[128 = 0]
[114 130 119 114 139 110 118 171 135 122 101 124  98 111 108 110 107 137
 129 122 160 131  80 148 135 110 123 113] => (56):<64>
[129  95 125 184 132 118 132 172 137 150 131 109  98 114 116 121 106 141
 126 105 128 118 120 152 144 114 138 143] => (56):<64>
[124 155 131 144 127 141  75  98 120 102 115 125 105 133 132 133 134 112
 108 170 161 158 129 119 133 167 120 126] => (58):<67>
[142 150 138 128 136 130 125 117 159 112 145  99 114 169  95 145 132 141
 111 138 191 127 144 126 144 127 113 139] => (59):<53>
[134 128 139 122 129 142 116 100 136   5 105 135 151 110 107 101 149 117
 110 140 114 139  95 131 120 138 137 134] => (58):<67>
[118 132 163  99 129 118 130 179 143 117 129  99 114 113 126 104 132 138
 127  94 113 121  88 162 138 105 150 118] => (56):<64>
[159 128 175 112 120 128 154 131 137 106 136 123 131 141  83 134 137 135
 129  98 102 103 105 120 131 112 139 126] => (59):<54>
[120 132 128 123 144 108 123 175 130 126 143 111 121 136 131 121 114 204
 135  98 130 127 112 146 125 108 127 109] => (56):<64>
[154 164 153 121 160 126 143 132 134 116 151 127 123 159 175 125 123 145
 129 118 130 118 139 119 131 116 125 146] => (59):<53>
[130 147 115 142 176 111 105 128 151 148 121  96 111 155 111 142  82 139
 132 140 202 131 121 118 126 149 121  98] => (56):<64>
[102 178 120 134 142 117  92 144 137 148 134 100 104 147 162 115  88 136
 114 123 183 132 131 125 152 161 125  78] => (56):<64>
[118 141 129 121 134 142 113 127 140 112 113 131 126 178 126 114 135 109
 111 120 109 147 114 150 108 140 155 134] => (58):<59>
[138 164 149 131 118 146 114 154 134 125 120 109 145 146 128 113 146 115
  91 118 104 146 102 130 129 160 137 142] => (58):<67>
[104 145 150 117 135 104 130 205 131 117 134 117 115 141 117 113 105 141
 135 100 134  98 130 169 150 117 135 136] => (56):<55>
[138 138 135 138 119 137 105 141 131 115 127 125 125 144 129 133 132 113
 113 130 130 140 123 134 131 147 128 116] => (58):<67>
[142 139 139  74  92 129 135 138 135  63 122 135 147 135  89 102 158 131
  92 124  57 145  95 162 149 129 158 128] => (58):<59>
[130  34 157  63 148  76  96 225 135 125 130 102 130  70  70  94 135 175
 159  45  19  89  76 186 144  18 155 129] => (56):<55>
[130 135 130 161 117 143  87  83 123 127 126 129 105 145 129 123 148 118
 124 161 173 169 146 113 140 164 121 141] => (58):<59>
[126 143 127 122 116 117 132 167 133 113  92 134 122 131 153 138 104 154
 124 112 132 136 138 145 135 128 120 131] => (56):<55>
[117 123 133 115 119 121 134 142 135 106 128 122 129 138 126 117 142 127
 107 129 126 142  95 159 142 133 136 148] => (58):<67>
[139 140 166 128 127 119 142 100 128 120 115 100 134 129  46 137 139 145
 116 147 153 110 134 113 125 121 136 148] => (59):<53>
[142 147 139 116 145 116  92 129 148 106 130 106 139 145 222 124 121 145
 131 136 159 145 119 135 145 139 129  99] => (56):<64>
[117 149 108 135 146 106  95 158 123 119 133 125  92 155 128 119  99 117
 144 124 184 119 139 124 151 119 122  91] => (56):<64>
[145 121 138  98 118 100 155 144 146 133 115 128 133 138 116  87 119 126
 111 104  61 128 116 141 135 102 141 169] => (58):<59>
[165 122 177 153 130 123 168 140 124 120 141 135 160 166  76 108 126 123
 134 131 169 126  92 107 119 120 124 160] => (59):<54>
[145 136 139  88 120 107 165 181 125 114 119 110  93 107  92 102 119 154
 134  83  74  77 102 176 123  68 140 134] => (56):<64>
[117 150 142 133 137 104 109 190 134 110 136 125 127 153 121 125 112 133
 115 125 156 136 109 147 133 137 132 103] => (56):<64>
[129 201 121 164 123 162  55  75 105 114 127 145 121 205 160 163  95  95
  89 196 252 171 142  93 140 209  98  94] => (58):<67>
[145  84 149  75 128  85 176 207 137 156 127 102 109 100 118  93 139 151
 144  58  62 103  71 187 137  36 148 139] => (56):<64>
[142 148 170 150 149 135 150 111  59 138 134 123 120 177 139 134 129 136
 130 133 153 121 142  88 122 140 107 138] => (59):<53>
[143 139 140 129 121 141 104 112 146  93 126 139 123 154 124 102 134 126
 109 144 167 142 109 130 129 149 122 145] => (58):<59>
[ 86 159 128 145 125 136 119 118 132 123 118 102 129 170 126 116 126 119
  93 161 169 165 143 116 136 179 158 159] => (58):<67>
[148 183 136 132 120 131 112 125 136 113 136 139 111 156 119  93 178 103
 100 140 126 141 117 138 143 155 142 148] => (58):<59>
[155 139 169 108 102 126 147 160 138 110 121 120 130 130 110  88 149 128
 100 105  63 132 111 121 143 121 146 152] => (58):<59>
[110 153 105 129 131 129 105 195 109 124 130 124 136 151 163 134 116 159
 140 137 179 124 131 132 132 124 109 174] => (56):<55>
[120 159 129 151 124 125 108 143 137 128 131 122  84 164  94 140 112 147
 116 136 252 131 117 127 154 153 110 110] => (56):<64>
[130 184 170 141 129 137  80 106 155  98 131 132 122 164 126 131 122  87
 109 143 172 147 106 178 134 180 130 126] => (58):<59>
[156 152 155 126  92 139 155 123 137 122 135 129 125 169 122 108 131 114
 128 123  81 120 126 110 122 121 130 148] => (59):<53>
[131 134 135 121 123 117 149 128 151 116 111 127 134 150 117 110 145  75
 102 114 101 154 122 150 156 132 141 166] => (58):<59>
[130 130 152 123 140 113 137 181 118 127 132 125 109 132 130 108 108 125
 122 106 136 127 102 148 148 110 129 145] => (56):<55>
[124 142 110 119 100 126 100 150 139 108 125 120 108 121 148 139 120 146
 129 112 140 119 102 152 146 101 130  98] => (56):<64>
